Below are the code and all the weights of a small trained network. Each question names an input and a class and asks about switching units off, where a switched-off unit gives its printed mean instead of its output.

import numpy as np


def w(rows, s, z=0):
    codes = np.array(rows[::2]) - 128.0
    scale = np.full(codes.shape[1], s)
    scale[-1] = z or s
    return codes * scale


def f(y):
    return y / 2 * (1 + np.tanh(0.7978845608 * (y + 0.044715 * y**3)))


def log_softmax(a):
    a = a - a.max(-1, keepdims=True)
    return a - np.log(np.exp(a).sum(-1, keepdims=True))


def net(x, mask):
    res = np.array(x, float).reshape(1, 6) / 4 @ E
    y = f(res @ A[0][:, :-1].T + A[0][:, -1])
    res = res + np.where(mask, y, B[0][:, -1]) @ B[0][:, :-1]
    return log_softmax(res[-1] @ U[:, :-1].T + U[:, -1])


A, B = {}, {}
E = w([
[168,171,10,28],'x0',
[39,249,245,167],'x1',
[133,211,126,203],'x2',
[121,122,254,32],'x3',
[75,13,154,102],'x4',
[234,82,190,160],'x5',
],0.0053)
A[0] = w([
[75,38,155,132,113],'neuron 1',
[114,100,100,156,177],'neuron 2',
[76,139,189,134,140],'neuron 3',
[129,103,121,87,176],'neuron 4',
[98,118,150,172,176],'neuron 5',
[110,109,127,154,24],'neuron 6',
[134,141,145,161,116],'neuron 7',
[100,136,126,100,251],'neuron 8',
[107,113,146,134,170],'neuron 9',
[148,187,137,106,108],'neuron 10',
[84,118,177,111,94],'neuron 11',
[94,88,101,106,137],'neuron 12',
[139,159,115,8,83],'neuron 13',
[87,168,76,124,101],'neuron 14',
[169,129,143,165,190],'neuron 15',
[147,150,151,153,107],'neuron 16',
[128,160,106,102,212],'neuron 17',
[82,133,92,100,217],'neuron 18',
[91,146,162,94,142],'neuron 19',
[155,136,144,218,130],'neuron 20',
[121,150,177,155,106],'neuron 21',
[83,161,76,112,73],'neuron 22',
[140,92,146,198,191],'neuron 23',
[150,117,159,144,43],'neuron 24',
[171,107,121,127,117],'neuron 25',
[100,161,172,133,141],'neuron 26',
[95,129,142,69,224],'neuron 27',
[155,121,137,110,109],'neuron 28',
[129,145,98,190,224],'neuron 29',
],0.015,0.0024)
B[0] = w([
[192,6,107,134,248],'neuron 1',
[106,112,89,175,184],'neuron 2',
[151,112,118,44,246],'neuron 3',
[177,147,119,159,190],'neuron 4',
[133,107,93,99,192],'neuron 5',
[126,98,141,143,125],'neuron 6',
[95,103,120,102,154],'neuron 7',
[153,162,145,117,186],'neuron 8',
[146,104,111,113,159],'neuron 9',
[154,128,130,152,182],'neuron 10',
[167,83,118,80,205],'neuron 11',
[155,121,144,192,195],'neuron 12',
[228,232,186,150,253],'neuron 13',
[90,219,133,170,221],'neuron 14',
[102,119,82,74,184],'neuron 15',
[112,90,114,106,157],'neuron 16',
[146,162,106,142,197],'neuron 17',
[128,176,152,179,216],'neuron 18',
[132,130,144,68,200],'neuron 19',
[62,102,77,68,221],'neuron 20',
[79,110,148,73,198],'neuron 21',
[74,201,163,176,212],'neuron 22',
[93,59,75,117,215],'neuron 23',
[97,140,110,140,143],'neuron 24',
[122,159,72,131,177],'neuron 25',
[97,133,161,65,215],'neuron 26',
[181,142,186,90,214],'neuron 27',
[143,150,104,144,143],'neuron 28',
[67,153,68,113,233],'neuron 29',
],0.018,0.0052)
U = w([
[16,74,134,96,112],'0',
[209,167,216,114,175],'1',
[176,178,42,92,253],'2',
[67,215,134,162,73],'3',
[203,33,114,188,77],'4',
[153,159,169,1,56],'5',
],0.0071,0.0034)

Each question gives the input, the list of numbers given to net, and the class t.
The units are the neurons (one row each of A and B). Each row of codes is followed by its name. A weight is (code - 128) times the scale printed after its matrix; where a second scale follows, it is the last column's (A, B and U).
mask holds one flag per neuron, in row order. A switched-off neuron (its flag False) gives its mean, the last column of its row in B, instead of its output. The means were averaged over made-up inputs and are rounded, as every weight is.
A unit's drop is (log p(t) with every unit on - log p(t) with that unit switched off) / (log p(t) with every unit on - log p(t) with every unit switched off).
The circuit of an input: a set's keep is (log p(t) with only the set's units on - log p(t) with every unit switched off) / (log p(t) with every unit on - log p(t) with every unit switched off). Starting from the 12 units with the biggest drops (on a tie, the unit counted first), units are removed one at a time, each time the one whose removal leaves the highest keep (on an exact tie, the one counted first), for as long as the keep stays at least 0.8.
circuit, biggest first: the units of the circuit, biggest drop first
top k neurons: the k neurons with the biggest drops, biggest first
drop of u: that unit's drop, to one decimal
input [-7,0,-1,5,4,0], class 4: circuit, biggest first -> neuron 1
input [3,1,8,6,4,-6], class 1: circuit, biggest first -> neuron 20; neuron 13; neuron 29
input [-1,2,-4,-3,2,-6], class 3: circuit, biggest first -> neuron 22; neuron 18
input [-5,8,-1,-3,-6,-6], class 5: top 3 neurons -> neuron 3; neuron 26; neuron 19
input [1,-4,2,8,-7,2], class 1: circuit, biggest first -> neuron 13; neuron 20
input [0,3,-8,8,6,-5], class 1: top 2 neurons -> neuron 13; neuron 12
input [8,-3,-8,-6,2,-4], class 3: top 2 neurons -> neuron 22; neuron 14
input [7,5,1,8,-8,7], class 1: top 2 neurons -> neuron 13; neuron 10
input [-4,8,3,2,1,8], class 0: drop of neuron 13 -> 0.2
input [-7,7,2,5,-4,7], class 0: drop of neuron 20 -> 0.3
input [5,7,-5,7,-8,-8], class 1: drop of neuron 13 -> 0.3
